Below are the code and all the weights of a small trained network. Each question names an input and a class and asks about switching units off, where a switched-off unit gives its printed mean instead of its output.

import numpy as np


def w(rows, s, z=0):
    codes = np.array(rows[::2]) - 128.0
    scale = np.full(codes.shape[1], s)
    scale[-1] = z or s
    return codes * scale


def f(y):
    return y / 2 * (1 + np.tanh(0.7978845608 * (y + 0.044715 * y**3)))


def log_softmax(a):
    a = a - a.max(-1, keepdims=True)
    return a - np.log(np.exp(a).sum(-1, keepdims=True))


def net(x, mask):
    res = np.array(x, float).reshape(1, 5) / 4 @ E
    y = f(res @ A[0][:, :-1].T + A[0][:, -1])
    res = res + np.where(mask, y, B[0][:, -1]) @ B[0][:, :-1]
    return log_softmax(res[-1] @ U[:, :-1].T + U[:, -1])


A, B = {}, {}
E = w([
[95,53,138,152,109,129,233,168],'x0',
[128,128,129,131,125,128,129,122],'x1',
[128,128,129,130,126,128,129,124],'x2',
[129,94,148,36,155,215,144,84],'x3',
[119,132,11,98,48,153,140,135],'x4',
],0.012)
A[0] = w([
[130,111,183,106,152,146,127,115,118],'n0',
[126,137,165,160,143,111,116,153,182],'n1',
[128,100,231,67,187,178,132,97,143],'n2',
[129,150,5,178,69,98,117,170,129],'n3',
[140,122,140,112,134,122,127,131,108],'n4',
[120,59,141,153,114,132,216,168,172],'n5',
[134,156,97,126,113,128,117,115,137],'n6',
[131,154,124,124,121,134,55,94,255],'n7',
[130,100,57,23,101,194,148,95,44],'n8',
[125,146,119,152,124,114,129,122,182],'n9',
[129,157,149,110,159,137,100,119,170],'n10',
[130,119,149,162,128,115,114,128,134],'n11',
[109,78,141,141,117,123,190,153,167],'n12',
[129,101,140,122,149,130,153,137,117],'n13',
[135,148,198,213,153,63,116,147,222],'n14',
[122,156,128,118,128,129,95,114,218],'n15',
],0.019,0.0076)
B[0] = w([
[150,130,145,97,126,114,175,120,165],'n0',
[128,111,133,146,128,165,98,131,174],'n1',
[195,99,158,77,123,104,206,81,220],'n2',
[118,177,111,115,125,3,156,138,254],'n3',
[129,119,129,133,108,126,145,116,129],'n4',
[71,105,121,139,134,145,226,177,231],'n5',
[129,190,154,108,121,156,132,141,163],'n6',
[173,161,143,104,130,120,31,83,211],'n7',
[94,100,120,192,137,229,39,147,241],'n8',
[121,159,129,131,126,124,104,144,158],'n9',
[171,55,89,165,135,96,116,112,169],'n10',
[118,118,117,143,126,149,128,131,151],'n11',
[86,121,120,126,120,149,197,158,203],'n12',
[108,151,155,116,124,150,158,123,150],'n13',
[98,115,108,171,130,228,52,140,237],'n14',
[151,130,137,129,125,109,73,100,176],'n15',
],0.032,0.022)
U = w([
[150,120,111,176,143,202,2,99,253],'0',
[56,75,99,190,135,232,127,196,158],'1',
[174,212,109,77,115,4,84,96,160],'2',
[91,130,66,119,117,14,210,191,37],'3',
[231,87,152,48,143,53,117,40,82],'4',
[139,89,170,45,126,119,242,131,13],'5',
],0.0056,0.0013)

Each question gives the input, the list of numbers given to net, and the class t.
The units are the neurons (one row each of A and B). Each row of codes is followed by its name. A weight is (code - 128) times the scale printed after its matrix; where a second scale follows, it is the last column's (A, B and U).
mask holds one flag per neuron, in row order. A switched-off neuron (its flag False) gives its mean, the last column of its row in B, instead of its output. The means were averaged over made-up inputs and are rounded, as every weight is.
A unit's drop is (log p(t) with every unit on - log p(t) with that unit switched off) / (log p(t) with every unit on - log p(t) with every unit switched off).
The circuit of an input: a set's keep is (log p(t) with only the set's units on - log p(t) with every unit switched off) / (log p(t) with every unit on - log p(t) with every unit switched off). Starting from the 12 units with the biggest drops (on a tie, the unit counted first), units are removed one at a time, each time the one whose removal leaves the highest keep (on an exact tie, the one counted first), for as long as the keep stays at least 0.8.
units of the circuit, in order: the units of the circuit, biggest drop first
unit that matters most: the unit with the biggest drop
top k neurons: the k neurons with the biggest drops, biggest first
drop when u is switched off: that unit's drop, to one decimal
input [2,0,-4,1,-5], class 5: units of the circuit, in order	[n2]
input [1,0,-6,0,7], class 3: top 3 neurons	[n3, n14, n7]
input [2,-4,-2,1,-8], class 5: top 3 neurons	[n2, n8, n0]
input [-8,3,1,1,-8], class 4: top 2 neurons	[n2, n8]
input [-2,6,1,2,-6], class 4: top 2 neurons	[n2, n8]
input [0,2,-3,-1,-8], class 0: top 3 neurons	[n14, n5, n12]
input [-1,0,8,0,-3], class 0: top 3 neurons	[n3, n14, n5]
input [-1,4,2,2,6], class 0: top 2 neurons	[n8, n5]
input [0,-1,-6,-6,-7], class 0: top 2 neurons	[n5, n12]
input [3,7,-1,7,0], class 5: top 2 neurons	[n2, n14]
input [-4,-8,-5,1,5], class 0: top 2 neurons	[n8, n2]
input [-4,-2,-6,0,0], class 0: top 3 neurons	[n3, n2, n0]
input [5,-8,3,0,8], class 3: top 2 neurons	[n3, n14]
input [-8,-1,3,-1,6], class 2: units of the circuit, in order	[n3]
input [0,2,0,-2,-3], class 0: top 2 neurons	[n5, n12]
input [1,0,-4,-8,6], class 3: drop when n7 is switched off	0.3
input [7,1,6,2,-7], class 5: drop when n2 is switched off	1.2
input [0,-6,-8,4,0], class 4: drop when n14 is switched off	0.7
input [0,0,7,7,-7], class 4: drop when n5 is switched off	0.2
input [0,5,0,-3,6], class 2: unit that matters most	n5
